[ 197  -94  -82  187 -304  -33 -173 -414   96   -7  -39 -153  -66   28
  144 -200  139 -122  -31   88  157  -94 -136   -8   10    9  156   31
  -66  -45  -93    0   25 -107    0  110  -70  428] -> k_680
[ 123   76  323  252  207  100 -170 -350   86 -468  467  165   -1 -164
  311 -143  197  -49  513  151  -46  456  156 -205   -6 -157  -71  112
 -216 -366 -307 -225  -62 -105  -18  272   64  205] -> k_521
[-269    5   13 -181  -25  408 -233   95  -46  219  196  296  -81  -51
   56  117  -96   77 -129  143   14  211 -212 -211   42  228  275  401
  -17 -341  407 -179   50   29  214  369  -90    3] -> k_372
[ 205 -174 -348  203  -32 -201  338 -131  321  -28   65 -286   82   21
  -79 -142  215  100  149  231 -139 -121   62  128   58 -209 -127  141
 -202 -272 -167 -605  278 -155   40  -27   -7  -93] -> k_521
[ 250  616  -51  117   53  121 -104   54  274 -501  277   99   89 -137
  157 -407  147    0  382  142   63  115   73 -180 -263 -111  -91   73
 -163 -274   63 -153   -2   37  -38 -177  261  143] -> k_943
[ 184  358  -34  123  -79 -287  396  313  208 -230  352   37   91 -121
  256  -72   52 -337  378   24 -113  277 -294 -326 -588 -220   86   83
 -563 -331  140  173 -102  -68 -372   30  163  192] -> k_10
[ 150  231  140  170 -197 -293  379   74  157 -178  337  173   77 -223
  430 -210   72 -359  169 -213 -435  254 -366  -30 -128   67  106  201
 -636 -112  146  427 -269 -147 -167   45  222  161] -> k_576
[ -43   79  204 -311 -241   51  623 -408   77 -118  243 -346 -313 -211
 -177  349 -120 -317   95 -121  171   59 -224 -122   82 -154  125 -126
 -601  130 -281  -23 -351 -193  -60  118   42 -260] -> k_943
[ 131   65   98   36   95 -514  -83 -107  -70   33   17   40   84  -99
   42  -91  191  -54   40 -264  -41 -186   15 -316  181   59  192 -147
 -180  -26 -146  -26 -168   34   -1 -166  127  180] -> k_372
[ 269 -299    7  124 -115 -112 -116  -74  317   89  -83 -158 -340  167
 -143   35   16   15 -269  -70  296 -381 -247    0  367  162  170  124
   73 -353  215 -101  300 -347  370  -42 -109 -239] -> k_943
[ 263  636 -222  162   63  385    4  361  238 -813  130  122   -5 -196
  424 -465   41 -169  297   85 -140  369   40 -267   33  108 -251  273
 -248 -178  401  137  166 -244  -14   52  368  273] -> k_521
[ 347 -148  216  254  460  329  -20   18   21  279 -334  -49  -62  297
   70 -112   90 -173   49  518 -155  -26   -2 -554   77 -377   11 -227
  -34 -618   89 -241  143   85  290 -220  -93  290] -> k_943
[ -20  142   83  129  118 -271  329 -206  154  -74   19   56  107  -43
  -46 -269  341 -218 -248   86 -233  124   59 -383 -245  258  239  -40
 -188 -398 -159  -97   -3 -242 -305  199  -38 -109] -> k_615
[ 485 -279  328  277  297 -114 -326 -170  172  -15 -131 -152   73  184
   10 -320  -21    4  226   44 -105 -110  -46  -41  292 -328   -4 -374
   50 -403 -185  -36  139  248   55 -205   34    9] -> k_458
[ 316   14 -251   21   -5 -329  216 -232  -36 -325  240 -220   55 -196
  146 -356 -122  199  244    0 -172 -160  320   46  110 -359 -381  -56
 -148 -410 -277 -172  -26 -595 -359  264   87  107] -> k_943
[-470   62   -5 -183   46  284  303  289 -199   16   80 -328 -267  128
  106   31 -250  -84  207  502 -262  510 -249  116  108 -201 -131  -96
 -408 -555  -54 -211  191   -7  -26  185   63  -82] -> k_521
[ 450  344  165  484   -2   65  148 -318   60 -107  -50   90  110  -81
  523 -317  283 -250  -81  -33 -169  -91  -22 -107 -527 -102  204  -13
 -247 -246  258   89 -353 -168  145 -255 -132  398] -> k_458
[ -37 -503  -26  152  286 -466  282 -345  209  374 -191 -243  202  229
  -30   54   41  -61   32   55 -134 -679 -268 -360 -113 -167  288 -128
  -81 -453  103  -95   27  -29  428 -335 -132  165] -> k_943
[ 186  151   89   97 -116 -212 -206 -149  244 -343  225   53  -82  243
   60 -276   45  140   -7 -278  129 -491  -91 -114 -362  -23 -155 -301
  113  -80  161 -158   68 -168   67  135  151  212] -> k_458
[ 404  -41  -13   23   -4 -255  249  -47  245 -114  -81 -125  150   99
  288 -188  186 -281  230  247 -126  129 -336 -242 -594 -457  222  -59
 -511   75   32 -308   -6  184  -86  -78  122  471] -> k_521
[ -78 -137 -115 -120  -57   64 -108  156  219  323  112 -228  450   60
   37 -150  -50   11  477  647 -195 -470  -92 -196  -77 -227 -274  -59
   65 -487  173 -208  165  232  141  -90   28  104] -> k_521
[ 219 -219 -142 -201  103 -290  171 -677   84   -9 -296 -131  -78  -60
  -87  -16  194  -86 -158 -130 -126    6  170 -128 -148  -83  371 -306
 -291   -5 -265 -266 -221  -89  412  340 -183  231] -> k_680
[ 275    4  147  167  490 -384  -63   -7  186  182 -305  389  268   63
   39  117  199 -218   -8   71  -75 -236  -21 -425  159   41  511 -154
    8 -134  201 -149   67  173  376 -306    5  319] -> k_576
[ 297 -374  191  293  365 -221 -186 -156   64  272  171  319  193   30
  270  141  226 -245    7  -99   -1  -78 -295 -145 -259  462  474   27
  -82 -108  -34 -263  -75  248  359  -96 -162  -36] -> k_372
[  40  -30   56  436 -430  -55  -40 -384  285 -128  474   90  156  -50
   48 -238  494 -177  353   88  -38  242   -3 -337 -276  160  114  294
 -180 -437 -363  -19  142 -133 -488   70  -76  -53] -> k_10
[ 172   96  114  397   71  -30 -368  219  249  309    6  114  168   18
  261  -37  -22 -360   72  -67 -118 -436 -332 -595  -90   91  114 -102
  147 -228   17  403  -11   25  -90   32  -29 -188] -> k_615
[  91 -218  419   69  317 -344 -313 -108  153 -171  168   -6   10  -73
   92  -99   26   26  515    9  -14 -237 -154 -264  245  -94  -91 -207
  134 -333 -110 -180  393  -50 -232  307  162 -216] -> k_680
[-114  127  -43   15 -279   96  471    0  443 -325  180 -138  197  133
   26 -152  -13  -75  403  116 -214  227  -23 -155 -189 -397 -139  112
 -336  -32  154   63 -156  -18  119 -184  175  345] -> k_943
[ 121   28  100 -250   43 -651   70 -357  106 -364  142 -163  -27   93
 -180  -58  132  149  143 -222 -184 -273    1  105   29  114 -123 -314
 -362 -127 -206 -206   46  -27  -86  110   83   -2] -> k_372
[ 186  366  387  -29  244  -55  104  -95  -31 -499  369  104  185 -348
  194  -71  186  -67  138 -107  256  157  -54 -205 -118 -555  110  -41
 -469 -194 -201 -214 -182  103 -303   39  373   79] -> k_615
[ 196  294   37  232   86  301  520 -102  120 -317  169  131  303   85
  159   10  173 -260   83  137 -157  449  -99 -315 -528  -43  -39  151
 -312 -123  151   12  237   24 -295 -197   13  -30] -> k_576
[ 554 -348 -367   37  436 -171   62   12  227    9  116  -19   16  202
  -72 -290  -80   76  -66   55 -408  187  151   36  293  131  132  -74
 -203  -89  138 -761  130  259  594  154   20  256] -> k_458
[ -13  518  489 -261 -236  540 -148 -182  180 -844 -114  286   93   44
  -44  174  145 -142  -84 -331  204 -568 -203 -386 -208    1  139    9
 -142 -177  186  225 -103 -170  -73 -211  218  -41] -> k_943
[-176  -58  114 -182  -44  177  -95 -315   42  176 -148  166  -26  270
 -153  230  181  120 -516 -102  -13 -280 -189 -179 -230  310 -115  -59
   76  -93  190 -281  -22 -126  477  233 -109   -4] -> k_458
[ 351 -188  171  376   90 -252  243 -656  313   66 -324   88  -73  114
   91  111  355 -212  -97 -187   46   74 -130   39  -88  302  442 -207
 -153  -59  -30 -206  -68 -206  470 -259 -254   16] -> k_680
[ 181    3  240  818 -108  -46  201 -466   63 -124 -205   79 -109 -282
  177  -78  557 -306  172 -153   71   75  315  -74 -171 -133  176   74
  139 -180 -166  -93   26 -143 -295    1  -98  184] -> k_680
[ 182  -40  246  122 -381  245   56  154  224  209 -107 -143  217  155
   63   72  238 -253   92  182   66 -277 -477 -326 -126  -84   25   40
 -152 -442  187 -216  -57   30  380 -285  -57  279] -> k_615
[ 520  112   35  113  117  458 -362  486   59 -562  174  -54  416   16
  190 -379  293   90   79  -42   66 -157  -62 -131   40 -152 -451  -25
 -185 -544  146 -161  278  256 -182 -208  403   63] -> k_943
[ -86  606  340 -383 -437   98  136  200   35 -736   12 -197  223  -45
  128  -49   52   48   78  -42  190   65 -389  173 -133 -312 -212  -19
 -389 -341   84 -128   11 -263  -36  -82  314  190] -> k_10
[ 498 -104  -75   77  262  -82 -373  -88  307 -213   48  477  565  142
  147 -257  403   42  101  160  -62 -100  124 -274 -202  377  422   47
   98 -104   75 -381  349   28   17 -240 -111  -30] -> k_943
[  55  -61  569   98  -95  455 -227 -115   78  253  142   67  114 -105
  -37  262  180 -138  321  200  207 -337 -137 -214  180  -23   74 -157
   88 -163 -110 -248 -218  163 -140   20 -114  -19] -> k_680
[ 266 -272  132  179  551  -20  309 -470  157 -290  128    2  163    1
  182   40  314 -190  -46 -110  -77  -49   76  -94 -320 -254  357 -199
 -476   47 -345 -319 -165  216  102 -111   56 -188] -> k_680
[ -51 -159  262 -472  237 -146  124  -93   20 -190   25   35  281  114
  -36   43  230   -9  188  282  -56 -103  -45 -338  -52 -168  403 -114
 -406   -6 -159 -309 -121   56  185 -233   17  198] -> k_10
[ 204  -76  177  133 -159  -62 -215 -179  299 -130  462  185  286  -33
   74 -212  227  -35  270   93  119 -130  137 -186 -288  -73  234  -12
  112 -138 -468 -423 -306 -188   94  187 -112  155] -> k_458
[-379   42  344  -24  120 -128 -195 -204    6 -385   99 -124  -53  230
  402  -29   82  -50  -34 -240  145  411 -514  -27 -133  114  213 -227
 -407  -82  169 -236  134  327  188  -50  344  101] -> k_372
[ 286 -236  315  133 -187 -756  115 -761  271 -243   21 -263  191   40
  -42  -33  -57 -207  297 -156   60 -355  150 -342  112 -507   86 -215
  -40 -117 -453 -224 -185 -147 -109 -120  139  308] -> k_372
[ 351   33   26  513  348 -197 -139 -227   29   27  113  107  234 -232
  125 -257  268 -245  399   92  -62  170  442 -509   29 -240  383 -132
   50 -159 -517 -326 -151  233 -155   32  -58  381] -> k_372
[-156   92   56   48   98 -351  286 -427  204  -27  147   74  271  -75
   20  -77  180 -227   24  -40 -235  275  -37 -556 -453 -218  335  -79
 -283 -131 -451 -298 -280   16 -182  382   78  256] -> k_576
[ 372  -92  152  -69  307 -388  228   73   93 -279  105  -58  195  136
  -67 -259  198  234  144  160  -44 -255   -4  288  -84 -407  145 -219
 -183 -128  184 -537  339  139  159  -86    6  354] -> k_458
[-382 -160  310  156 -102 -181  228 -344  -55  -18  197  133 -142   81
  313  -22  268  -39  -15  -30 -401  537 -199  -58  -40 -148 -261  105
 -443 -248 -129 -191 -134 -213   74  516  209  452] -> k_680
[ -39 -192   26   48  355 -110  220  -89   26 -133  177  227  -44 -209
  292  -10  159 -235   93 -143   55  248 -134  129 -224   18  434   28
 -390  250   57  209 -142  228  480    7  117  146] -> k_943
[  83  -56  -86 -180  378 -141   79  223  -88  125 -209  -68   -5   61
   45   33  -20  -16 -181   45  -80 -143 -225 -241  -70  -41 -179  -12
 -200 -177  442 -132  121  228  265 -152  271  109] -> k_943
[ 368  -97  126  389   88  -61  -65   54  206  -81  -64 -318  193  -13
  419 -413  285  -95  173    6 -241 -280 -256 -122  -39   86  -68 -110
 -119 -688  226 -159  124 -159  252  -50  -37   91] -> k_680
[ 554  139 -225   73  352 -295  -17  357  -60  -33   19  109    8 -107
  -27 -124  208   93 -287 -187  -62    5 -167   90  107  288 -162  126
 -210 -287  286 -557  345  213  239  -23  246  -50] -> k_615
[ 401 -390  150  274  372 -236  -62 -543  215  -99  376  -32  157  135
  127   65  126   23   70  -14  -13 -124  280 -192  -14 -218  211 -108
  -82 -115 -265 -524 -155  -70  363  125 -240  136] -> k_458
[  35  -49  102  193 -297  204  285 -119   72 -111  233 -143  115  107
  159 -320  372   22  203  320 -201  467 -168  158 -112 -619 -291    8
 -566 -423 -107 -440   81  193  -53  191  243  685] -> k_680
[ -72   63  -98  -73  -89  188  460  -21  -66  115  -25 -201  -56  121
  -30   -8  -22 -133 -353   -1 -247  272 -383  -52 -193   67 -200  -57
 -455 -209  108    6  -18   39  -26  233   53  100] -> k_615
[ 122    8  126  164   67  117 -182 -159  248  -79  241  157  151  183
  120 -359  222   90  168  375 -288 -161   21 -234 -301 -149 -270  -35
  -30 -469  -49 -457   24  -26 -129  387   74  432] -> k_943
[ 381  153   74 -167    5  -79  -50  -15  105 -584  260 -191  120 -366
  221 -400  268   64  243 -136  -60  192   -9    9  -86 -211 -100  198
 -506   14 -330  -78 -327  -91  -66  137  217   73] -> k_10
[ 126  357  351  138 -134  438 -193  -66  226 -155  -10  296  131 -157
    9   76  339 -135  -75 -174  234 -176 -341 -273 -352  -50   57   87
  -85  -94   52   88 -104  170 -330   87  149  -31] -> k_576
[ 332 -303  172   -1  320 -168  581 -201  127 -315  121 -212  -43   64
  -52  151   -9  -66  311   35  -93  315  128 -214  321 -245  131 -186
 -440 -393   41 -471  132 -255  146   20  -81   86] -> k_10
[ 325  -34  319  -41  278 -274 -133 -146  140  -61 -200   44  112  276
    9 -131  430   29  -84   91 -100 -475 -101 -417 -157   44  239 -240
 -192 -489  302 -337  254   60  230 -404   -9  -21] -> k_10
[ 552   51  236  142  148 -212 -348 -399  337 -544  507   62   90 -147
  273 -215  259   56  426  -97   69  325 -170   48   84  154   39  106
 -305 -120 -293 -487  161  -36  192  226   43  -99] -> k_615
[ 627  -32   78  234  385 -254   65 -180  163  -17 -147  241  199  106
 -167  -65  452 -270 -205   50 -113 -193  169 -659 -254  176  411  -74
  -93 -371  -60 -385  141   61  -66 -175 -117   57] -> k_10
[ 313  389 -111  486  217 -339  450 -104  364  -40  181  208  207 -243
  210 -300  258 -367  253  118 -374  411  149 -433  -56   81  154   21
 -301 -348   22 -162   66 -147 -101   24   87   -3] -> k_615
[ 140   68  -64  455  -14 -386  -96  183  242  315  637  -99  -93 -250
  417 -182 -167 -107  581  206 -219  178   14 -259   77 -307  -98  208
  -46 -277 -140 -224 -270 -235  109  541  -82  280] -> k_615
[ 306   43  200  268  274   48 -153 -149    9   91 -174  132  171 -126
   25   78  303 -260   80  212  184   20  -76 -255  294 -106  398  -42
  -64 -189 -209 -216  234  247   11 -196  -20  131] -> k_576
[ 486 -277  113  147  -65 -395 -206 -384  411 -263 -144 -162  217  172
   76 -276  192  -80 -157 -192    9 -899  151 -108 -108  -23  290 -352
  158 -101 -386 -584 -274 -264  302  -31  -51   85] -> k_615
[  13 -219  284  360    5 -162  141 -589  213   15  107   87   96  234
  137  -71  309 -137  167  222 -134  387  -46 -241 -108   -1   19 -175
 -134 -353 -247 -351  198 -138 -165  161  -57  195] -> k_576
[ 102 -143  553  464  247  -70 -296 -685  143 -312  177   86   95  241
  204  252  351 -137   -8 -232   86 -444   17 -296 -260 -108  -10 -235
   11 -158 -104 -324  147  243 -105  -28   85  -72] -> k_680
[ 548  122 -233 -252   55  -76   27  458   46 -439  147 -130  147 -188
 -104 -304  147   76  326  212   27  -75  534  -20 -131 -119 -268  -82
   63  -23 -149 -392  -44 -114   46  188   13  252] -> k_576
[ 267 -323  108   64  475   70  103  153  -11  258  -77   79  151  201
    8  -56  109   58  418  499 -114   44 -159 -158  368  -74    8 -174
 -184 -630  333 -380  545  246  234 -417    5   83] -> k_372
[-286  432  130  479 -286  448  153 -231  145   87   55 -115  218   37
  214 -175  185  -90  -15  297  -65 -148 -109 -157 -308 -235 -196   75
   33 -360  106  -48  -90  -37 -178  -11  -33  315] -> k_615
